Look-ups in named tables: a row name and a column name give one cell, copied from the table.

Table banoma
,tisik,mas,gomam,sebil,dozo,mep,bag
goger,0.8,0.7,0.6,0.6,0.9,0.6,0.9
favila,0.6,0.6,0.8,0.9,0.3,0.9,0.3
tumoz,0.9,0.6,0.6,0.7,0.8,0.7,0.8
nom,0.7,0.6,0.3,0.2,0.8,0.3,0.8
rep,0.9,0.6,0.8,0.9,0.4,1.0,0.4
nef,0.9,0.6,0.6,0.7,0.7,0.9,0.7

What is the mep of favila in banoma? 0.9
What is the mep of goger in banoma? 0.6
What is the mep of tumoz in banoma? 0.7
What is the tisik of goger in banoma? 0.8
What is the sebil of rep in banoma? 0.9
What is the tisik of tumoz in banoma? 0.9
What is the sebil of favila in banoma? 0.9
What is the gomam of rep in banoma? 0.8
What is the gomam of tumoz in banoma? 0.6
What is the gomam of nef in banoma? 0.6
What is the bag of tumoz in banoma? 0.8
What is the mep of nom in banoma? 0.3
What is the tisik of nef in banoma? 0.9
What is the dozo of nef in banoma? 0.7

Table fiz
,tep,merep,mif,botimad,sef,larusi,vonodi
vegat,-0.374,-0.886,0.191,0.529,-0.598,0.006,0.128
rafofip,-0.221,-0.953,0.067,-0.049,0.038,0.255,0.182
nin,-0.220,-0.983,-0.013,0.405,-0.394,0.291,0.133
vugate,-0.243,-0.405,0.222,0.027,-0.212,-0.349,0.171
kozafi,0.182,0.309,-0.534,0.028,-0.336,-0.142,-0.251
gama,-0.138,-0.137,-0.137,-0.136,-0.139,-0.136,-0.139
rizaluf,-0.595,-0.744,0.333,0.377,-0.592,-0.170,-0.045
zenitig,-0.139,-0.135,-0.136,-0.137,-0.138,-0.138,-0.139
zul,-0.021,-0.007,-0.371,-0.384,0.085,0.045,-0.275

zenitig, mif: -0.136
kozafi, vonodi: -0.251
rizaluf, botimad: 0.377
vugate, sef: -0.212
vugate, mif: 0.222
gama, botimad: -0.136
vugate, tep: -0.243
vugate, vonodi: 0.171
zenitig, vonodi: -0.139
rafofip, mif: 0.067
zenitig, sef: -0.138

sozeg:
,desupid,misife,bir,puzefe,manetep
ranumal,1084,2658,8777,6771,1054
tavi,2249,3349,7833,6397,2232
per,5217,4893,5363,5143,5204
pomaded,7843,6461,3347,4121,7856
fitat,4965,4963,5666,5433,4963

What is the manetep of fitat in sozeg?
4963
What is the manetep of per in sozeg?
5204
What is the puzefe of tavi in sozeg?
6397
What is the puzefe of per in sozeg?
5143
What is the desupid of pomaded in sozeg?
7843
What is the bir of pomaded in sozeg?
3347
What is the desupid of per in sozeg?
5217
What is the misife of per in sozeg?
4893
What is the bir of ranumal in sozeg?
8777
What is the desupid of tavi in sozeg?
2249
What is the bir of tavi in sozeg?
7833
What is the misife of pomaded in sozeg?
6461
What is the puzefe of pomaded in sozeg?
4121
What is the manetep of ranumal in sozeg?
1054
What is the manetep of tavi in sozeg?
2232
What is the puzefe of fitat in sozeg?
5433
What is the desupid of ranumal in sozeg?
1084
What is the puzefe of ranumal in sozeg?
6771

zum.csv
,viz,lasikaz,dus
bamani,72,106,239
von,44,156,219
pudor,40,203,178
dez,241,69,121
leg,214,43,170
nugiga,118,65,237
luf,170,42,212

What is the dus of nugiga in zum? 237
What is the lasikaz of leg in zum? 43
What is the lasikaz of von in zum? 156
What is the dus of dez in zum? 121
What is the lasikaz of bamani in zum? 106
What is the dus of pudor in zum? 178
What is the viz of nugiga in zum? 118
What is the viz of pudor in zum? 40
What is the dus of bamani in zum? 239
What is the lasikaz of pudor in zum? 203
What is the viz of luf in zum? 170
What is the dus of leg in zum? 170
What is the viz of von in zum? 44

Table gela
cols = ninuz, fufu, nud, zevef
nol: [93, 94, 94, 139]
filusut: [198, 198, 198, 34]
mur: [200, 201, 201, 32]
feb: [207, 208, 208, 25]
zos: [148, 149, 149, 84]
buz: [49, 48, 48, 184]
giku: [95, 95, 95, 137]

nud of filusut: 198
ninuz of filusut: 198
ninuz of nol: 93
zevef of feb: 25
nud of feb: 208
fufu of zos: 149
fufu of giku: 95
fufu of nol: 94

fen:
           lev     rol     bul    feni    muz
gapufe   10368  -33480   61370    4501   4596
pekab    11223  -16279   60859   28965   7670
tet     -11796   23520  -23681  -62653  27207
timake    8676   36025  -17826  -75607   9205
loma    -41904       2  -31786  -21949  44506

What is the bul of timake in fen? -17826
What is the muz of tet in fen? 27207
What is the lev of tet in fen? -11796
What is the rol of pekab in fen? -16279
What is the feni of gapufe in fen? 4501
What is the lev of timake in fen? 8676

Table zag
|  | vik | lezon | levipat | mafe | dadulen | nef | busepug | sigefog | mima | luson |
|---|---|---|---|---|---|---|---|---|---|---|
| valo | 311 | 500 | 658 | 321 | 602 | 752 | 475 | 391 | 485 | 615 |
| gur | 500 | 777 | 527 | 911 | 112 | 374 | 152 | 438 | 972 | 724 |
| dib | 777 | 316 | 558 | 753 | 710 | 100 | 522 | 728 | 432 | 775 |
| pegir | 723 | 377 | 630 | 440 | 650 | 572 | 757 | 560 | 455 | 629 |
| vume | 399 | 461 | 745 | 552 | 372 | 592 | 703 | 658 | 648 | 651 |
| bapizi | 569 | 563 | 393 | 323 | 391 | 422 | 217 | 619 | 525 | 445 |
| gimurus | 775 | 258 | 474 | 311 | 648 | 385 | 704 | 610 | 492 | 581 |
| kiti | 454 | 381 | 846 | 432 | 539 | 658 | 501 | 946 | 658 | 422 |
| sezi | 683 | 582 | 334 | 444 | 641 | 702 | 334 | 500 | 296 | 831 |
| belivi | 587 | 874 | 424 | 686 | 802 | 470 | 472 | 899 | 227 | 585 |
| tilod | 694 | 757 | 669 | 722 | 795 | 279 | 556 | 393 | 402 | 710 |
| mezu | 762 | 465 | 447 | 532 | 359 | 459 | 419 | 677 | 375 | 915 |
| mazigo | 150 | 434 | 530 | 603 | 481 | 539 | 410 | 511 | 834 | 610 |

What is the dadulen of gimurus in zag? 648
What is the mafe of dib in zag? 753
What is the mima of pegir in zag? 455
What is the mafe of pegir in zag? 440
What is the vik of kiti in zag? 454
What is the mima of dib in zag? 432

Table luzun
,vaz,pamosal,kul,zot,timutil,zosuve,zeg,mez
podunud,68061,22151,69364,-81246,-32018,-15844,25471,23982
bebi,-49199,36081,-66913,-49888,-50738,-97219,9847,-63017
ketada,-39024,34202,-27633,-1527,15802,12475,-13531,-36423

timutil of bebi = -50738
zot of ketada = -1527
vaz of bebi = -49199
kul of ketada = -27633
mez of ketada = -36423
zeg of bebi = 9847
timutil of ketada = 15802
mez of podunud = 23982

buse
         fut  ran  kep  faf  suludet  fikepi  filer  satu  vel  tikopup
ker      -26   20  -19  -20       38      30     -3    12  -34      -70
pon        4  -33   10  -31      -64     -35    -11   -60   17       11
dus       13  -20    8  -34      -24      -4      6   -42   20       -6
ver      -47  -19  -32    7       40       8    -58    60  -75      -65
futogov   14   40  -48  -18        1      14    -20   -43  -29      -21
pid      -19  -28  -49  -31      -72     -23    -25   -90  -27       44

filer of futogov is -20
faf of futogov is -18
vel of pon is 17
faf of dus is -34
fikepi of futogov is 14
fikepi of pid is -23
fikepi of ver is 8
kep of ker is -19
filer of dus is 6
satu of futogov is -43

feti
fields: fet, lik, tora, vokik, duko, kezo
novava: [444, 464, 791, 407, 316, 373]
vege: [506, 510, 642, 404, 415, 581]
manedir: [378, 219, 368, 85, 490, 379]
tuberan: [458, 381, 649, 140, 333, 401]
tur: [536, 386, 644, 386, 641, 345]
nofon: [678, 543, 399, 302, 186, 265]
pip: [136, 459, 530, 543, 378, 167]
kori: [428, 496, 449, 575, 504, 232]

What is the tora of tuberan in feti?
649
What is the kezo of manedir in feti?
379
What is the kezo of novava in feti?
373
What is the tora of pip in feti?
530
What is the lik of pip in feti?
459
What is the kezo of vege in feti?
581
What is the fet of manedir in feti?
378
What is the tora of novava in feti?
791
What is the fet of kori in feti?
428
Row with the largest fet: nofon

